Below are the code and all the weights of a small trained network. Each question names an input and a target symbol and asks about switching units off, where a switched-off unit gives its printed mean instead of its output.

import numpy as np


def w(rows, s, z=0):
    codes = np.array(rows[::2]) - 128.0
    scale = np.full(codes.shape[1], s)
    scale[-1] = z or s
    return codes * scale


def norm(h):
    return h / np.sqrt((h * h).mean(-1, keepdims=True) + 1e-5)


def f(y):
    return np.maximum(y, 0)


def softmax(a):
    e = np.exp(a - a.max(-1, keepdims=True))
    return e / e.sum(-1, keepdims=True)


def log_softmax(a):
    a = a - a.max(-1, keepdims=True)
    return a - np.log(np.exp(a).sum(-1, keepdims=True))


def net(x, mask):
    ids = ['ΔΘΠΦΨαγεζηλμξσω'.index(c) for c in x.split()]
    T = len(ids)
    res = E[ids] + P[:T]
    r = norm(res)
    for j in range(2):
        rows = slice(3 * j, 3 * j + 3)
        q, k, v = (r @ M[0][rows].T for M in (Q, K, V))
        z = softmax(np.where(np.tri(T) > 0, q @ k.T / 3**0.5, -1e9)) @ v
        o = O[0][rows]
        res = res + np.where(mask[j], z, o[:, -1]) @ o[:, :-1]
    y = f(norm(res) @ A[0][:, :-1].T + A[0][:, -1])
    res = res + np.where(mask[2:18], y, B[0][:, -1]) @ B[0][:, :-1]
    return log_softmax(norm(res)[-1] @ U[:, :-1].T + U[:, -1])


Q, K, V, O, A, B = {}, {}, {}, {}, {}, {}
E = w([
[118,145,105,122,137,108,142,108,141],'Δ',
[116,157,117,134,120,110,133,119,148],'Θ',
[122,122,95,120,124,119,124,111,137],'Π',
[119,149,115,121,129,128,142,90,155],'Φ',
[63,102,156,151,104,106,90,111,130],'Ψ',
[142,48,104,209,133,113,212,90,172],'α',
[68,159,170,91,226,129,127,166,167],'γ',
[105,162,114,132,135,120,136,79,162],'ε',
[112,144,115,144,128,107,119,113,164],'ζ',
[120,145,106,130,113,129,119,103,146],'η',
[174,86,164,75,86,148,149,143,234],'λ',
[12,125,80,165,90,250,205,139,144],'μ',
[110,165,120,142,127,97,132,112,160],'ξ',
[186,100,144,150,175,203,110,48,100],'σ',
[21,119,110,216,134,241,76,85,114],'ω',
],0.024)
P = w([
[225,100,184,168,80,112,149,175,24],'0',
[120,123,196,61,106,214,177,21,222],'1',
[114,135,185,77,126,189,172,2,234],'2',
[109,121,164,69,141,170,169,2,229],'3',
[106,121,143,69,156,147,171,21,217],'4',
[111,111,132,63,151,142,157,34,206],'5',
[118,115,128,81,135,138,143,51,210],'6',
[115,106,120,95,136,133,133,58,211],'7',
[122,104,105,98,148,139,138,62,199],'8',
[125,115,113,106,142,126,143,62,199],'9',
[136,111,98,103,133,109,123,92,196],'10',
[125,128,108,101,134,104,143,81,194],'11',
[126,125,101,125,129,107,131,86,198],'12',
[143,128,108,122,132,85,141,116,175],'13',
],0.0068)
Q[0] = w([
[152,222,26,20,152,63,163,70,186],'H0',
[53,254,8,112,123,85,53,56,127],'H0',
[93,145,211,82,200,150,126,171,70],'H0',
[147,226,41,178,126,77,114,98,196],'H1',
[216,81,130,184,81,140,162,91,118],'H1',
[100,101,68,129,127,87,200,157,76],'H1',
],0.0084)
K[0] = w([
[199,165,148,137,84,150,137,123,73],'H0',
[146,167,123,163,71,108,98,147,54],'H0',
[135,145,121,88,248,154,64,107,121],'H0',
[166,165,143,172,134,106,150,148,61],'H1',
[173,52,101,170,149,152,159,97,102],'H1',
[138,66,118,84,100,130,154,144,108],'H1',
],0.012)
V[0] = w([
[66,168,135,133,169,82,104,130,67],'H0',
[66,44,107,103,233,63,208,145,171],'H0',
[71,180,152,165,171,133,136,7,189],'H0',
[69,158,143,165,147,128,66,70,141],'H1',
[149,101,131,163,144,119,55,128,152],'H1',
[105,81,77,110,132,131,144,75,146],'H1',
],0.011)
O[0] = w([
[201,50,102,181,183,119,200,149,176,35],'H0',
[38,119,94,149,213,34,79,79,251,119],'H0',
[142,41,120,101,179,44,172,103,30,255],'H0',
[172,119,117,170,108,125,144,217,12,202],'H1',
[147,124,190,68,106,72,66,203,229,120],'H1',
[219,255,171,213,90,109,89,199,178,186],'H1',
],0.0082,0.0078)
A[0] = w([
[182,97,103,123,159,157,199,135,137,141],'N0',
[117,91,133,179,76,77,83,125,132,140],'N1',
[180,119,134,76,127,70,171,130,117,4],'N2',
[132,139,63,144,89,202,196,177,195,127],'N3',
[127,249,99,131,112,111,105,131,137,112],'N4',
[124,127,149,104,104,185,104,99,90,148],'N5',
[137,180,92,73,112,165,93,137,171,57],'N6',
[130,91,120,219,209,153,70,93,98,123],'N7',
[57,190,81,126,92,216,137,180,125,61],'N8',
[124,97,106,160,154,131,131,96,233,143],'N9',
[228,121,169,96,146,152,103,89,133,148],'N10',
[146,138,63,172,37,95,159,127,101,104],'N11',
[110,63,118,117,122,61,151,83,117,136],'N12',
[48,161,106,87,172,126,62,127,58,154],'N13',
[105,85,196,79,102,99,109,125,101,104],'N14',
[177,160,150,89,128,194,154,183,177,92],'N15',
],0.012,0.0035)
B[0] = w([
[112,145,171,193,133,175,33,186,136,205],'N0',
[127,73,129,67,131,80,132,67,137,200],'N1',
[74,149,81,139,72,120,77,105,192,195],'N2',
[115,41,175,74,173,88,192,82,124,206],'N3',
[126,54,73,162,171,168,86,125,100,216],'N4',
[69,166,98,167,128,97,149,158,123,207],'N5',
[151,103,103,185,139,86,95,180,84,198],'N6',
[133,179,120,154,63,12,118,254,137,218],'N7',
[124,91,112,83,103,118,179,207,109,209],'N8',
[192,175,159,185,57,105,195,98,122,204],'N9',
[110,208,141,148,193,58,106,150,221,207],'N10',
[78,170,148,107,217,145,160,65,176,212],'N11',
[197,141,140,87,112,221,115,134,150,255],'N12',
[117,49,252,117,82,134,123,171,49,209],'N13',
[144,125,76,66,118,101,78,84,173,215],'N14',
[203,61,90,119,134,17,115,108,141,205],'N15',
],0.0095,0.0072)
U = w([
[162,123,143,172,61,131,174,57,132,167],'Δ',
[37,87,134,79,145,130,195,159,155,205],'Θ',
[173,54,40,158,103,134,159,178,159,21],'Π',
[73,195,109,94,131,108,124,63,70,153],'Φ',
[119,76,190,130,221,122,129,134,181,117],'Ψ',
[77,94,122,203,114,104,57,48,106,69],'α',
[145,56,217,62,102,122,88,68,70,103],'γ',
[210,126,78,121,159,123,115,85,43,117],'ε',
[72,184,135,46,61,128,105,129,204,170],'ζ',
[188,173,119,54,65,147,176,179,111,102],'η',
[69,115,94,175,43,139,93,169,85,183],'λ',
[92,96,44,143,200,123,113,76,88,159],'μ',
[179,89,160,133,125,211,79,121,142,236],'ξ',
[95,169,6,87,150,64,163,138,96,3],'σ',
[171,204,191,131,183,117,95,172,116,118],'ω',
],0.011,0.0035)

Each question gives the input, a string of symbols that net reads in full, and the target symbol t.
The units are the heads (3 rows each of Q, K, V and O) and the neurons (one row each of A and B). Each row of codes is followed by its name. A weight is (code - 128) times the scale printed after its matrix; where a second scale follows, it is the last column's (O, A, B and U).
mask holds one flag per unit, heads first, then neurons. A switched-off unit (its flag False) gives its mean, the last column of its rows in O or B, instead of its output. The means were averaged over made-up inputs and are rounded, as every weight is.
A unit's drop is (log p(t) with every unit on - log p(t) with that unit switched off) / (log p(t) with every unit on - log p(t) with every unit switched off).
The circuit of an input: a set's keep is (log p(t) with only the set's units on - log p(t) with every unit switched off) / (log p(t) with every unit on - log p(t) with every unit switched off). Starting from the 12 units with the biggest drops (on a tie, the unit counted first), units are removed one at a time, each time the one whose removal leaves the highest keep (on an exact tie, the one counted first), for as long as the keep stays at least 0.8.
units of the circuit, in order: the units of the circuit, biggest drop first
top k neurons: the k neurons with the biggest drops, biggest first
which heads matter: for each layer, one digit per head in row order, 1 if its drop is at least 0.15 and else 0, layers parted by /
input Ψ γ ξ η Φ σ γ Φ Θ λ σ μ α ε, target Ψ: units of the circuit, in order : [H0 N3 N0]
input ξ σ η, target ξ: units of the circuit, in order : [H1 H0 N0 N12]
input λ γ η η Π η Δ γ μ γ Φ γ λ Π, target λ: which heads matter : 10
input ε λ η ξ, target ε: which heads matter : 11
input ξ η α η η Φ η ζ Π Ψ Ψ ε Φ, target ξ: units of the circuit, in order : [H1 H0 N0 N12]
input η σ ζ Θ Π, target η: units of the circuit, in order : [H0]
input Π Ψ ζ ξ Δ Ψ λ ω Θ λ ω γ Π Θ, target Π: which heads matter : 10
input λ ξ μ μ Ψ Δ, target λ: which heads matter : 10
input μ ω Δ ω η ξ ζ ξ η Ψ γ η, target μ: which heads matter : 00
input Ψ Ψ λ ζ, target Ψ: top 2 neurons : [N3 N0]
input Ψ Ψ Δ Π γ ζ λ Δ Θ Ψ Π, target Ψ: which heads matter : 10
input Π Δ η Θ λ η λ ζ σ Δ, target Π: which heads matter : 10
input ε λ ζ λ λ λ σ λ ξ λ λ Π ξ Φ, target ε: which heads matter : 10
input ζ ω σ Δ, target ζ: which heads matter : 11
input Θ γ Π Φ η ω, target λ: which heads matter : 00
input ξ γ Φ ξ Ψ σ ξ ω λ, target ζ: units of the circuit, in order : [H0 N2]
input α λ λ σ Ψ Δ ζ ε, target α: which heads matter : 10
input ξ γ ξ ε η Π ω η, target ξ: which heads matter : 11
input ξ η ξ ξ Φ ζ Φ η ξ σ, target ω: units of the circuit, in order : [N10]
input α λ ω Δ Θ Δ, target α: top neuron : [N4]
input Δ ξ η, target Δ: units of the circuit, in order : [N9 H0]
input μ μ σ η η Θ Ψ ω η Π, target μ: which heads matter : 10
input ω μ λ ζ Δ γ ω Δ η, target ω: units of the circuit, in order : [H0 N11 N0 N10]
input ω λ ξ Δ γ λ ζ, target ω: top 3 neurons : [N11 N0 N4]
input μ ξ η η, target μ: units of the circuit, in order : [N4 N11 H1]
input ω Π ω α Δ, target ω: top 2 neurons : [N0 N11]
